Each row is followed by its class number.
[-16 -24   5  19  30 -99  -3 -36 -13  -4   0  -5  38 -15  -7 -10  30 -11
   3   2  36  29  20  34  11  47 -42  25   7   4   9 -38 -16 -15  -6 -12]	6
[  8  39  -9 -12 -41  57 -23  -9  -9   8 -54  20   2   9  13   9  32  26
  -1  15  10  22  37   7  15 -12  11 -41   4 -13  -3 -41 -26   2  -4 -38]	3
[ -3  16   0  18 -14  68  17 -12  20  16  49 -32  12  -6  -7   8  -4 -19
 -34  16 -21  31 -41  23 -13  41  17  -3  -4  23   2 -36   3  39   1  18]	0
[ -14  -24   17   34   33 -104    9  -30  -11  -14   -2  -13   18  -11
   -6   -7   30   -6   -2   -6   38   27    8   29    5   22  -46   22
   -1   20    8  -46   -3    6    2   -8]	9
[ 14  13  19  10   9  42 -20  13 -12 -10 -13   8  10  45 -44  40  -9 -19
 -23  22 -38  14  -8 -41 -26 -25  12 -29  -4   6   0  -3   5  -1   3 -11]	3
[  0  24   5  28 -17  66  18   5   0  38  63 -37   9 -11  16   7   0 -10
 -43   9 -10  15 -44  15   7  40  23  -9   2  11   1 -35   5  33  -3  13]	2
[ -19  -13   26   54   46 -102  -17  -45  -24    9  -20   -7   21  -14
   18   -6   33  -14   11    2   47   20   16   32   16   21  -30   16
   11   12    8  -47   -5  -33   -3  -10]	7
[ -18  -25   15   38   47 -102   -1  -53   -4  -10  -17  -12   25  -21
    2   -6   20   -3   25    2   46   21   14   42    1    4  -32   19
    5   25    8  -55  -13  -37    9    8]	0
[ 21  -5  10  -4 -39 -39   7 -19   7  46  61  10 -37  20  34 -31 -25  -8
 -12   5 -31  18  -8  17  25  -1  -1 -43  40  18 -10  22 -42  24   7 -10]	9
[-10 -21  23  24  61 -92   8 -37 -26  -2  -7 -15  28  -3  -3   4  19   0
  15  -4  46  43  12  26  -4  22 -36   1   1   3  15 -46 -13  -9   4 -22]	3
[  1  43 -19  -4 -36  35 -43 -10 -14  13 -51  23 -14 -13  26   1  30  27
  -4  31  -1   1  34   6  29   3   9 -34  14 -22  -5  -6 -12  -2 -20 -25]	7
[ -3  20  10  34  -4  61   0  -2  -7  32  48 -28   6 -10  -1   5  13  -8
 -56  21 -12  20 -27  14   2  55  11  -5   0  12   4 -19   4  33  -7   5]	7
[  6  29   9 -17   2  38 -13   6 -17  -5   5  18  -1  41 -40  12  -7 -32
 -27  38 -39   8 -18 -42  -3 -20   4   6   0  -3  -4  11  10   5   6 -12]	1
[ 18  36   2  -8 -53  74   6  12   2  38 -37  -1  10   6   4  -1  20  17
  -9 -22 -12   7   0   9  17  11  24 -41  -3 -10   1 -44  -2   6 -11  -3]	2
[ 30   4  18 -32 -15 -17   6 -22  -5  75  28   6 -18 -12  29 -17  -1  -5
 -17   5 -61  -1   7  -2  34 -33  -1 -18  22  32 -10  18 -44   1  39 -17]	8
[-18  45  -2  27 -46  82   5   5   9  -2  39 -20  -1 -12 -22  11  23 -14
 -85  12  11  18 -14  22   1   2   7  17  -5  39 -11 -36   2  -2   1   4]	4
[ 19  24   5  -1  -1  28 -15  23 -23   9  -7  11  -1  51 -29  23 -12 -33
 -37  26 -39  12 -15 -31  -1 -20   5 -26   6  -2  -1  20   3 -18   6   1]	4
[ -6  14   9  15 -31  56   8  -1  12  24  69 -20  18  -7 -15   3   0 -23
 -54  15 -17  27 -35  18   1  61   9   1   7  26  -6 -27   4  32  -9  16]	6
[ 19  35   8 -10 -57  74   7   8   5  43 -34  -7   8   8  -3  -1  25  19
  -7 -19 -11   1  -1   5  22  16  22 -42   0 -11   0 -50   8   7 -10  -7]	2
[ 34  14  -5 -18  -7   1 -11 -25  11 -17  14  10   3  34 -61   4 -11 -11
  -5  38 -50  15 -18 -26 -11 -26  -2   6  10 -22  -8  18  20  -8  16  -9]	0
[ 23  -2  14 -35 -24  -7   4 -24   6  75  43  17   5 -24   9 -16  13  -1
 -15  -1 -62  10   0  16  23   3  -7  -7  25  23 -14  25 -42  -7  16 -14]	6
[-19  44  -4  30 -36  76  -2  -1   3 -10  29 -21   2  -5 -13   7   9  -8
 -85  25   9  16  -4   6   4   0  18  12  -8  48 -11 -50   0   6  16  10]	8
[-13  27  20  13  -8  62  22   4   0  18  40 -30  16 -12  -5  14  -2 -14
 -50   7  -3  16 -32  20  -3  59  20  -5  -2  24   3 -20 -12  44   0  14]	5
[  9  -1  14 -22 -20 -47   4 -21 -10  32  46  12 -34   9  47 -24 -20  -7
  -1   1 -23   9   1  14  23   5  13 -49  40  12  -2  47 -68   8  10 -18]	5
[  6  18  -4   6  -1  32 -20  -3   6 -12 -15  14   3  42 -29  30 -15 -34
 -20  36 -50  13 -17 -38 -19 -12  16 -27   1  -3  -1  18   5  -8   3  -2]	0
[ 19  22  23 -10 -37  68   5   7   1  33 -49   0  16  23 -22   9  22  12
  -1 -29  -6  22   8   5   1  13  15 -39 -10  -2   2 -57  -8  20  -7 -13]	3
[-23  30  10  31 -27  94   2  -5  10 -10  35 -28  10  -2 -26  21  23   5
 -67  12  15  25 -12  12 -17  10  16  12 -12  36  -8 -62   8  15   1  -2]	3
[  5  19  15  11 -13  59  19   6   3  42  60 -34   4  -9  -1   8   4 -22
 -53  12  -6  18 -32  26   8  33   0  -1   9  28   3 -26   1  29  -1  14]	4
[  5  43 -13  -8 -52  38 -21  -2   5   2 -45  21  -7 -10  16  -5  29  36
 -12  24   4   4  32  21  25 -10  -2 -25   4  -4 -13 -27 -13   4  -1 -15]	9
[-33  29  -7  20 -49  78  -3  -1  12 -13  56 -14  13 -12 -23   7  15  -3
 -79  22   4  21 -15  19  -3  38  13  14   2  38 -16 -36   3   6  -8  17]	6
[ 23  31  10  -8 -56  74   7  16  -1  35 -40  -6   9   8  -3   0  27  23
  -9 -23 -13   2   2   4  20  15  22 -38 -10 -12   0 -49   1  13  -8  -1]	2
[-22 -10  14   2  47 -87  12 -38 -22   8   5 -10  19 -23   0 -21  25 -10
  14   8  46  26  13  28  17  27 -44  30   7  11  15 -44  -9  -3   0 -26]	1
[  -4  -17   29   30   46 -106    6  -37  -19   23  -14  -12   17  -19
   18  -10   30  -16    5  -12   51   19   19   45   21   -4  -46   22
    9   29    7  -43  -16  -45   10    0]	4
[-32  30 -19  33 -34  84   9 -16  21 -16  37 -24  12 -12 -24  11  13  -4
 -66  17   5  25 -21  19 -17  16  19  16  -9  37  -9 -40   2   6   2  13]	0
[ 18   3  11 -28 -20 -18  11 -29  -5  55  68  15 -40  12  45 -39 -27 -19
   3  19 -19  24  -3   9  32  -1   3 -34  47  18  -2  24 -52  15   7 -21]	1
[ 45  20   5 -18 -16  -1 -13   4  -7  12  17   8  -4  36 -53   3  -4 -20
 -17  26 -49  -1 -10 -25   8 -37  -9   2  15 -16  -9  26  13 -13  11 -20]	4
[  5  20  -9 -15 -53  64   7  -2  18  18 -45   4  16   6 -19  -4  15  11
   5 -19 -12  15   5  15   0  18  15 -39  -2   0   6 -37  -8  11 -11  -4]	0
[  5  36  -4 -16 -35  49 -22  -8  -5   8 -48  14   4  -7   7   9  32  34
   8  14   6  12  36  10  12 -12   8 -40   4 -11  -4 -35 -21  -3  -3 -39]	3
[ -8 -24  30  33  57 -89   4 -44 -15  10 -18 -11  29 -14  18   2  23  -3
  29 -11  54  31  15  33   2   1 -33  18   2  16   9 -58 -13 -22   7 -10]	3
[ 44  25   6 -27  -7 -15 -18 -13 -10   5  15   8  -4  33 -47  -4 -17  -9
 -10  39 -44  -1  -3 -35  16 -41  -2 -10  23  -9 -12  12  20  -9  27 -17]	8
[-25  -9  12  14  45 -85   8 -39 -20   4   9  -9  17 -19   1 -15  14 -17
   8  15  51  23  14  26  17  23 -38  38  13  14  12 -42 -18  -5   0 -19]	1
[ -29  -17   33   41   49 -107    1  -32  -17   -2  -28  -17   35  -18
   18    1   25  -13   17  -16   52   -4   20   36    9   19  -27   24
   -3   22   10  -39  -24  -21    5   -6]	5
[ 31   6   8 -12 -26 -51  -7 -26  -9  49  44   9 -46   9  41 -29 -29 -15
  -9  16 -30  10  13  -1  41 -16   9 -59  47  24  -6  22 -57   7  18 -20]	8
[  3  18  13  34 -18  62  19   5  13  39  51 -23   7  -9   3   3  -3 -14
 -59  14  -9  30 -41  21   3  40   0  11  -7  33  -2 -38  10  56   3  25]	9
[ 10  26   0   3  -1  22 -25  18 -23   3 -15  13  -3  45 -17  23 -23 -33
 -37  39 -42   1  -6 -56   7 -25  19 -33   6   9  -3  14   0  -4  19  -4]	8
[-10  17  16  -2   5  17 -16  20 -18 -17 -18   7   9  49 -25  28 -10 -28
 -28  16 -40  -4 -14 -37 -12  -1  17 -11  -9  -3   1  23  -2   1   7   0]	5
[  3  27   6   1 -44  69 -10   4   1  28 -46   1  14  13 -18   1  30  11
 -15 -17 -12   9  12   8  10  30  18 -32   3  -1   5 -34   0  -1 -17 -11]	7
[-16 -29  11  33  37 -92  -5 -35 -15  11  -3  -6  47 -23   9 -13  31  -6
  14  -7  49  17  15  38  15  31 -36  31   9  19   5 -46 -14 -35  -1   7]	6
[ 15  27  -1  15  -6  36 -20  19 -19   6  -6  11   1  47 -20  25 -15 -22
 -31  23 -46   8 -27 -44  -2 -22  24 -20   1  -9  -1   2  14 -13   3   7]	2
[ 34   1  11 -35 -16   6   9 -38  15  54  35   5  -9 -18   4  -9   7   6
  -2  11 -62   7  -6  22   8 -17  -4 -21  21  19  -6  17 -40  10  19 -10]	0
[ 38  17   5 -14 -12 -16 -16  -4  -9   3  25  -3   0  41 -50   4  -6  -3
  -3  25 -55 -15 -23 -34   9 -33   4   6  11 -39 -13  10  33  -5  10 -15]	2
[ 21  21   6   1   0  28 -14  22 -22  14  -6   5  -1  44 -29  23  -6 -30
 -36  27 -37   5 -13 -35   2 -23   3 -24   4   3  -2  17   9 -13   5  -1]	4
[  6  33  -7 -23 -42  44 -18  -7  -8  10 -47  19  -4  -2  10   3  28  35
   9  10   7  22  35   9  15 -12   7 -41   6 -12  -3 -35 -22   1  -3 -38]	3
[ 22 -11  14 -38 -16  -1  12 -31  16  54  39   3 -14 -22  10 -10  -1  10
   4  13 -62   8  -3  18   9 -10   0 -25  26  22  -4  20 -44   2  25  -9]	0
[ -30  -11   20   21   49 -108   13  -32  -28  -11  -19  -14   29  -14
    5    0   20  -13    4  -10   44   21   10   27    7   31  -30   26
   -3    7    9  -22  -23   -4    6  -15]	5
[ 26  -5  11 -34 -17  -8  10 -36  14  59  34   8 -12 -13   8 -11  -1  -2
   1   2 -67   7  -9  20   9 -20  -1 -18  23  19  -7  21 -41   8  18  -9]	0
[ 14   3  25 -42  -9 -14  16 -18   0  61  24   8  -4 -11  24  -9  -2  -2
  -5 -11 -54  -4   0  19  16  -3   4 -11  19  15  -3  38 -55  10  20 -14]	5
[  8  42 -19 -11 -55  46 -19   1 -14  10 -45  14  -6  -9  30  -1  34  37
   1  17   3   2  27   6  33 -13  19 -36   6 -23  -7 -33 -20 -10  -2 -24]	2
[ 25  14  25 -55 -10  15  18 -26  -1  76  50  14 -12 -16  10 -31   4   3
  -7  11 -48  13  -6  21  26 -11  -8  -3  28  22  -5  13 -38   3  24 -17]	1
[  7  39   5 -27 -49  80   8  -2   8  38 -32  14   9  -5  -8 -17  26   5
  -4 -12   0  11  13   6  18   6   6 -15   0   9   2 -35  -7   9  -9 -23]	1
[ -18   -7   14   31   56 -114   -4  -45  -32   -9   -9  -13   19  -12
    1   -3   26  -12   -1   11   35   35   13   29    9   39  -37   13
    8  -10    8  -22   -6  -11   -6  -24]	7
[ -9  39 -11 -26 -41  46 -18   5 -10 -11 -60  16   1  -9  17   5  33  30
  -3   0   2  -8  33  18  19   7  21 -23  -2 -10  -2 -11 -42   0  -6 -15]	5
[ 24  12  27 -53 -12  11  19 -29   3  86  46  16 -11 -20  13 -26   6  -7
  -9   3 -53   7  -6  16  26 -15 -13   1  25  24  -4  20 -40  13  19 -25]	1
[-20 -24  13  39  32 -95 -12 -39  -9   4  -3   0  42 -17   8 -11  29 -13
   8  -1  47  19  18  38  12  23 -34  28  11  25   4 -46 -14 -46   0   4]	6
[ 24  -5  10 -39 -18 -10  16 -43  17  59  37  10 -12 -17  20 -14  -1  -2
   4   5 -60  15  -9  20  10 -16  -3 -17  26  16  -7  25 -42   5  22 -14]	0
[  0  48 -22   0 -35  28 -40 -12 -16  -1 -49  23  -6  -9  16  -5  37  29
  -9  29   0  10  37  13  25   4  10 -32  10 -25  -6  -7 -19 -22 -12 -35]	7
[ 48  26   9 -27 -16  -9  -9  -9  -4  18  23   9  -7  33 -49  -3   0 -17
 -19  27 -46   4 -11 -20  13 -32 -14  -8  19 -23 -11  31  20 -17  13 -29]	4
[-30  21 -12  25 -47  83  -2   0  11  -7  56 -20  22  -5 -21   7  18  -4
 -80  22   5  16  -9  20  -4  37  12  23   1  38 -13 -37  -5  11  -9  15]	6
[ -1 -14  25  34  43 -98   4 -33 -20  22 -13 -11  20 -16  17 -10  28 -22
   9  -8  48  23  14  42  21  -2 -43  20   9  24  10 -45 -14 -39  10  -2]	4
